[ -35  136  -44  -59  -25  -41   55  -31  -10   20   90    7  -34   84
   75 -148  182   51  109 -229  -25  -91   46   53 -176  137   67  223
    6 -116  -61 -126   78  -44  117] | 8
[ 171 -503 -512  124 -396   51  -44  -31  276    4  196 -247  -92 -119
    9 -338  226  -20   62 -190  370 -310  -71  157 -209  -67 -106  381
  279  714 -139  138   91   21  -37] | 8
[ -27  -29   66  -28   79  -51   42  -88 -169  -62  -46   55 -119  -72
    4 -152  -72  -83  -38    7   22  145  152 -137   62   55 -169   37
  122  154   44  -52  128  -95  294] | 5
[ 275 -120  -21  -22   83   30   29 -104  231 -149   80   88   -1  -23
   -7 -109  106  123  242  189 -135 -106  136 -163 -110  108  311   46
  114 -211   64  119   -8  189  -76] | 0
[ 181  -49 -262    8  -54 -152  -30  199   30    6  108  -26   57  -70
   54 -312  320   77   84 -179  140 -200   35  112  -87   65 -117  209
  176   13  -29 -137  135  -23   24] | 1
[-132 -162 -226  117 -213 -221  -56  284 -344   78   -2 -144  -15 -352
   42 -330  -71 -226 -314 -188  400   51    7  134  110 -261 -737   28
  150  813   30 -182  175 -201  311] | 10
[ -77  277  336 -130  238 -167   -1  177 -174 -149  -19  133  208 -119
  -65   94 -303  -49  -89  205 -320  198  131  -78  279 -178  -45 -425
 -476 -158   84  143  -45   57  -69] | 8
[-228 -144   80  124 -288  439  263 -418  110 -107  -16  -83  -52  -78
   65   -7  -61  -72   85  -83  108   41  -39   96 -497  -19  163  254
  -19  -17 -314 -146 -148 -109   38] | 3
[ 432   33 -236 -107  183 -167 -109  174  172   31  201   52   38   71
   18 -291  383  224  296  -56 -128 -248  104 -123   23  229  254  119
  137 -355  173   43  137  245 -100] | 10
[-284  271  196   -1 -143  249  216 -106  -13    5   52   18  186  -89
  154   35   24   68   38 -187  -65   33   10  213 -313  -81  167  177
 -268 -309 -267 -301 -123 -103  -62] | 8
[-131 -177  -43  -24  -94  317  116 -303  215 -150  116   20 -152  270
  -93  -10  -48 -110  210 -214  -14   58   94  -26 -312  255  394  156
 -182   73  -13  160  -15   77   67] | 1
[ 480 -261 -419  -48  -23  -75  -75   60  301   25  250  -46  -73  134
   15 -377  503  175  343 -144   84 -427   43   11 -187  225  264  315
  286  -83   13  130  124  202 -135] | 11
[-431  124  244    0  -51  378  174 -308  -52 -126   20   35  -79  146
  -63  158 -332 -240   72 -180 -131  239   65  -10 -283   85  320   30
 -451 -134  -94   59 -157   14   88] | 10
[ 101 -169 -141  -38    9   26  -12  -56  123 -120  165  -17 -102  175
 -103 -178   24  -50  147  -52   17 -113   77  -68  -31  105  181   22
  -97  138  115  284   91  134  -26] | 11
[-447   91  351   13   27  243  106 -331 -369  -58  -85   69 -181  217
   -6  153 -329  -47   30 -194   24  406   94   -5  -78   78  177 -161
  -85   44  156 -222  -99 -240  283] | 5
[ -72   -9   88    8  -80  105  169  -64   74  -19   57  -80  -65   36
  -66  -47  -69 -315   29  -10  -19   51 -100   -7 -161   20  140   44
  -77  -73 -211  -14 -145   26   54] | 7
[ -39  114  164   88  -56  -56  154  176   -8    2  -45  -47  184 -328
   62  -64 -157 -217 -213  200   49   46 -177   97   77 -315 -271 -193
  -96   -7 -281 -135 -251  -78  -40] | 4
[ -96  417  562 -127  306  -58   45  -80 -334  -31 -100  154  238   79
   33  199 -418  162  -51  394 -409  362   41  -51  265 -219  -40 -513
 -403 -642  156  178 -101  134  -73] | 5
[ -50  387  101  -71  221 -476  -39  476 -405   84  -10  131  175 -251
   71 -204  -10  -49 -330  -72  -54   29  128   64  306 -152 -657 -247
  -51  -52  130 -195  223 -159  247] | 9
[-245   69  140   72 -111  -74  160   26 -362   56  -77  -88 -129 -103
   10 -139 -199 -447 -314  -49  166  203 -168   48  -13 -129 -475 -121
   17  295 -156 -177  -27 -256  372] | 2
[-257  -60  -13  114 -223   99  109  -21 -134   -5   51  -79   52 -203
   64 -131 -159 -176 -160 -142  194  129   -9  158 -137 -238 -239   22
 -118  370 -135 -104  -29 -111  130] | 10
[-181  -43   44  -23  -19  -11   74 -158 -211  -13  -24   16 -373  186
 -147 -119 -113 -488  -69 -211  146  185  -75 -107 -124  239 -125   30
   64  249  -77  -28   48 -111  457] | 1
[ -41  -49  -62   65   71 -550 -213  445 -553  101  -81  -44  -46 -332
   37 -321 -114   15 -464  -39  333   86    4  129  457 -270 -869 -421
  412  617  390 -273  249 -280  292] | 9
[-492  192  532   38   65  322  157 -342 -256 -119 -113  105  -33  179
   44  287 -354   10   55  -52 -147  425   43   44 -157   -8  335 -284
 -318 -319   96 -176 -213 -166   70] | 3
[-192  320  257  -44  143  -41   77  101 -227  -14   11  129  122   -9
  106  -72  -27   76  -34  -78 -154  123  113   65   31  -45  -49 -155
 -257 -394   60 -167   67  -44  106] | 11
[ 119 -231 -249  -23 -124   36  -22   98   38  -74  165  -51   27 -167
   -8  -20  149  -28 -126   29  210  -65  -50   51   79  -48  -80  -48
  141  265   29  -93   95  -62  -78] | 2
[ 493 -218 -241  101 -210   25   13   98  485  -10  245 -190  327 -313
   53 -170  287   83  124  322   51 -419 -323  176  -51 -311  256  -20
  132 -118 -378  131 -334  224 -596] | 8
[-257  136  367   19  -17   88  117 -118 -334    1  -96  -28  166 -106
   95  135 -371   41 -195  227  -97  199  -47  265  -59 -373 -296 -195
 -377 -248  -89   89 -131   -9 -160] | 11
[-218   80  232   37  -65  337  125 -411  -81  -49   38  -63   51  204
   68  179 -285  176  128   73 -132  160  -61  121 -315  -52  209   -4
 -219 -396  -41  141 -179   64  -85] | 10
[ 249 -288 -341  -84  -64  145 -107   37  297 -123  269   13  -78  -36
 -120  -23  228   71  137  -16  125 -175  -40  -39  -12  117  240   27
  219  135   18   25    9   94 -157] | 9
[ 177    8   28 -115  182 -125   48  -71   -1   -2   35   -2 -322  319
 -125 -201   37 -325  142   -9  -48   10  -93 -255   17  346  109  -44
  108  -35   49  256   31  160  326] | 3
[  58  250   16  -58  126 -226  -34  334 -264   96   53   39  182 -211
  112 -274   91   81 -113  -65  -52    3   59   81  158 -132 -297  -89
  -24 -185   68 -204  113    1   32] | 10
[ 332 -249 -179    5   92 -218 -232  152  -87    7   66  -31  -51  -12
  -13 -230  122  247  115   70  163   -8   20  -66  305  -28  -10 -256
  398  287  413  -27   55   12  -56] | 5
[ 267 -236 -284 -107   55   -6  -75 -101  193  -64  213   -9 -238  283
 -146 -262  114  -62  291 -140    5 -123  127 -227  -73  334  317  155
  108  217  178  340  167  242  120] | 10
[ 403  110 -118 -129  222 -450 -127  353  -25   35  116   65  115  -61
   41 -306  303  138   75   31 -105 -256   87  -33  155   57 -123  -11
   84 -158  161   45  176  155  -46] | 8
[ 249  221   15 -148  311 -509  -64  479 -194   54   44  121  166 -122
   91 -248  150   96  -87   72 -136  -38  201  -47  366    1 -369 -199
   22 -189  261  -86  188   35  123] | 4
[-415  128  363 -119  204  119  -31 -399 -331 -109  -15  169 -412  493
 -106   36 -250  -48  153 -300 -182  359  204 -219  -72  418  391 -145
  -92  -75  389 -108  137 -126  436] | 8
[ -82 -182 -124   13 -130   29   29 -265 -183   -8    2 -118 -199  222
   -2 -121  -58   62   54 -100  167   61   -6  107 -200   88 -208  171
  138  228   36  121   88  -91  193] | 1
[ 152   90  -16   -8  -49   87   59   27  232  -16  182    9  275 -137
  163  -89  254  258  181   36 -124 -208  -13  176 -151  -89  303   92
 -112 -413 -174  -37 -104  141 -312] | 8
[-153 -345 -127  129 -346  628  137 -557  280  -30  170 -140 -300  231
   37  118   59  180  357 -233  239  -45  -63  189 -538  179  652  248
  201  145    3  -76 -192   38  -99] | 9
[-441  179  272 -142  178  -82   44 -118 -471  -79  -61  123 -379  355
 -120  -89 -379 -353  -88 -314  -31  377  236 -154    5  252 -187 -127
 -297  282  315  126  253 -132  590] | 11
[-288   17   49   29   89 -412 -124  188 -670  114 -100   -2 -258 -141
   40 -212 -194 -157 -347 -246  272  290   83   35  268  -60 -731 -276
  230  609  406 -286  202 -438  494] | 6
[ 310 -323 -342 -126  -24   91 -134 -117  361 -146  257   -6 -177  127
 -121  -12  283   87  256  -52   81 -198  -13 -152  -35  291  428  132
  225  172   64   97   81  124 -100] | 8
[ 255 -467 -467  -71 -223  240   -9 -189  373 -108  263  -99 -173  123
  -44  -80  366  104  177  -58  221 -186  -88  -24 -195  202  345  261
  345  250  -22  -50   69   41 -140] | 2
[ -18  144    3  -50   67   -3  110   59   30  -21  115   70   68   76
  107 -109  153  121  137 -184  -65  -93  124   77 -117  150   94  122
 -111 -319   20 -177   10  -25   68] | 4
[ 314 -554 -385   85  -97  144 -125 -193  300  -17  245 -108 -255  218
  -19 -241  294  324  445 -131  219 -218  -38  -30 -162  230  518   92
  518  290  216   98  -76   34  -79] | 6
[-657 -195   47  211 -532  605  293 -497   56  -91   -4 -117 -135  -22
   45  -11 -228 -191  -71 -350  297  307 -124  293 -596 -137  112  259
 -193  197 -343 -225 -173 -224   98] | 1
[ 141 -307 -220   43 -145  150   89 -130  319 -100  120  -69  -29  108
  -43 -130  113   18  181   30   33 -129  -11  -43 -177   61  293  117
  -18  151  -64  238  -65  124 -109] | 2
[ -87  -84   46  104 -199  448  188 -196  461 -171  173  -88  261   -9
   36  154  -75   86  191   89 -153  -70  -51  153 -289 -158  582   17
 -339 -266 -223  175 -289  173 -429] | 7
[ 181 -385 -487   86 -292  -57  -62  -67 -120  106   58 -263 -287   42
   56 -363  173   93   87 -203  506 -165  -96  146 -145   31 -445  381
  492  682   71   85  173  -51  240] | 5
[  33 -132  -76   90  -78  -97   48   20 -106  -81  -20    3  -42 -246
   51 -260   12  -41  -72   34  145  -33   84   -8  -74  -85 -282   91
  240  243  -39  -87   81  -98  196] | 0
[  71 -103 -105   47 -180  -46  125  125   45   40   80 -180    8 -241
    9 -167   40 -321 -120   63  193  -61 -186  128  -32 -168 -182   41
   80  233 -266  -53 -114   -8  -31] | 7
[-308  -84   68   77 -211  177  217 -226 -246  -74 -103  -10 -182  -91
   15 -139 -157 -204 -136 -214  205  169   74    5 -399   23 -269  193
   47  342 -113 -253   70 -320  371] | 2
[ 157   51  -24  -98  131  109   99 -104  367  -27  208  109   42  215
   59  -59  281  235  402 -111 -233 -169   73  -59 -257  300  592  174
  -62 -603  -28   28  -88  155 -102] | 6
[ 473 -382 -311  -66   34  200  -57 -237  739 -228  264   16  -52  325
 -130  -70  287  261  583   84 -144 -249   40 -180 -197  380  899   94
   40 -336   63  491  -78  430 -325] | 1
[ 100   29   30 -157  134  142  -53  -37  246 -180  217  148   70   44
  -77  253   49  127  112  169 -185   19    4  -85   75   69  363 -213
 -105 -310   93  -16  -44  137 -216] | 9
[-366 -153   73   76 -214  375  207 -434  -97 -103  -33  -19 -346  132
  -27 -100 -141 -197   84 -316  218  129   83  -15 -525  178   53  369
   54  301 -184 -140   51 -241  403] | 11
[ -63  255  404 -140  313  -95   25 -114 -193  -97  -54  140   92  262
  -18  210 -343  144   57  259 -398  204  134  -99   89   49   42 -334
 -347 -589  244  241  -76  113    0] | 4
[ 273  -34 -349  -90   80 -382 -103  367 -109  127  146   -9 -118  -26
    6 -442  338   16    5 -278  168 -295  127   42  120  185 -322  153
  333  264  164  -53  310   15  246] | 9
[ 508 -125 -168  -13  235 -411 -153  265   40  -64   32   31   52 -245
  -42 -306  140  112   35  244  -52 -160  137 -237  208  -13 -178 -122
  284   42  229  116  168  148  -19] | 10
[ 284  -32 -324 -105  122 -415  -83  252 -133   75   74   35 -199   72
   36 -443  314   28  109 -250  175 -225  168  -71   66  295 -313  215
  295  243  196  -11  287  -40  350] | 4
[ -82  460  282 -111  247 -155   18  271 -167  -19   71  193  296 -100
  106  -11    0  163  -56   67 -325   62  103   81  154 -114  -62 -304
 -275 -616  100 -180   10   62  -40] | 9
[-665  200  308  -43    7  145  221 -204 -376  -66  -34  109 -251  178
  -30   33 -397 -328 -112 -358    8  424  143  -65 -168  143 -136  -78
 -343  268   58 -111   35 -264  617] | 6
[-186  428  446  -56   70  240  201 -157   75  -78   89  134  386  -47
  154  228  -70  203   90   85 -404   54   25  166 -209 -137  425 -134
 -503 -869 -214 -173 -220   69 -306] | 8
[-377  -41  130   88 -100   96  -33 -288 -359  -13  -23  -34 -296  156
   36    6 -185  -13  -30 -288  164  204   15   93 -135   63   -2  -76
  116  334  195 -194   58 -259  309] | 8
[-357  584  656 -148  304    5  220  -53 -273  -88 -152  121   77  177
  -50  259 -432 -296 -100  205 -369  410  -39 -146  199   -1  124 -385
 -497 -555  -87   64 -166  -13  164] | 3
[ 185 -401 -192  183 -245  256   13 -220  359  -57  166 -134   71  -55
  135    2  129  366  228  106  191 -171  -98  216 -199 -155  394    8
  276   44  -30  -14 -224   35 -364] | 4
[ -58 -262  -84  123 -376  486  202 -460  158  -19   94 -194   50  125
  118   61   21  224  191   91   81  -91 -175  269 -519 -107  287  271
   -7 -162 -251  123 -251   53 -296] | 2
[-295  331  252  -34  120 -467   -7  256 -646   84 -172   31 -149 -256
  -37 -266 -318 -554 -527  -89   55  254  -23  -52  335 -170 -807 -313
  -78  446    9 -139  173 -266  512] | 8
[  26 -170 -152 -139    8   66  -82    3  -53 -100  193   20 -152   25
  -82   -6   88  -85  -23  -89  144   32   49  -25  100  120   11  -12
   58  210  113  -53  168  -59   46] | 11
[ 104  -78  -74   66  -49   69   34  -20   52  -65   19  -36   67 -212
    6 -136   41   75   32  101   17  -67    7  -68  -97  -88   -6   79
  142    0 -104 -103  -31   20  -42] | 10
[ -17  141  247  -80  158 -141   46  -57 -305    7  -81   49   66  150
   22   27 -207  115  -51  238 -202  199   24  -31   81  -55 -177 -288
 -205 -293  192  180    0   34   35] | 2
[ 234    0  141   38  -79  403  175 -126  634 -115  222  -71  327  -92
   21  186   81   45  277  322 -244 -185 -289   84 -204 -141  740  -31
 -242 -600 -461  114 -492  274 -585] | 8
[  52 -176  -98   88 -137  116   29  -89  164  -81   49    3   13 -204
   22 -150   38  138   21   70   51  -84   37   -7 -173 -107  -41   75
  221  114 -114  -33   27   -2   19] | 9
[ 226 -316 -138   72  -62   87  -78 -177  137  -35  107  -75  -92  135
   34  -84  175  232  268    1  117  -85  -34   22 -106   61  321  -52
  305  101  192    9  -44   26 -135] | 3
[-231  -22  179   96  -24 -158   -4   75 -444   24 -113    4   16 -163
   79  -44 -171  -39 -267  -29  136  268   11  126  116 -232 -325 -342
   68  247  169 -338  -27 -351  117] | 2
[ 425 -193 -211  -61  138 -366 -138  238   15  -87    9   42   11 -215
  -78 -335  174   32  -19  142   48 -136  128 -152  148   36 -277  -34
  277  176  155   33  211   38   -3] | 1
[-528  115  440  -30   37  266  193 -413 -275 -115 -126  162 -272  237
  -56   44 -358 -223   26 -240  -88  352  200 -107 -352  183  122   85
 -271  -77  -62 -119   63 -187  441] | 11
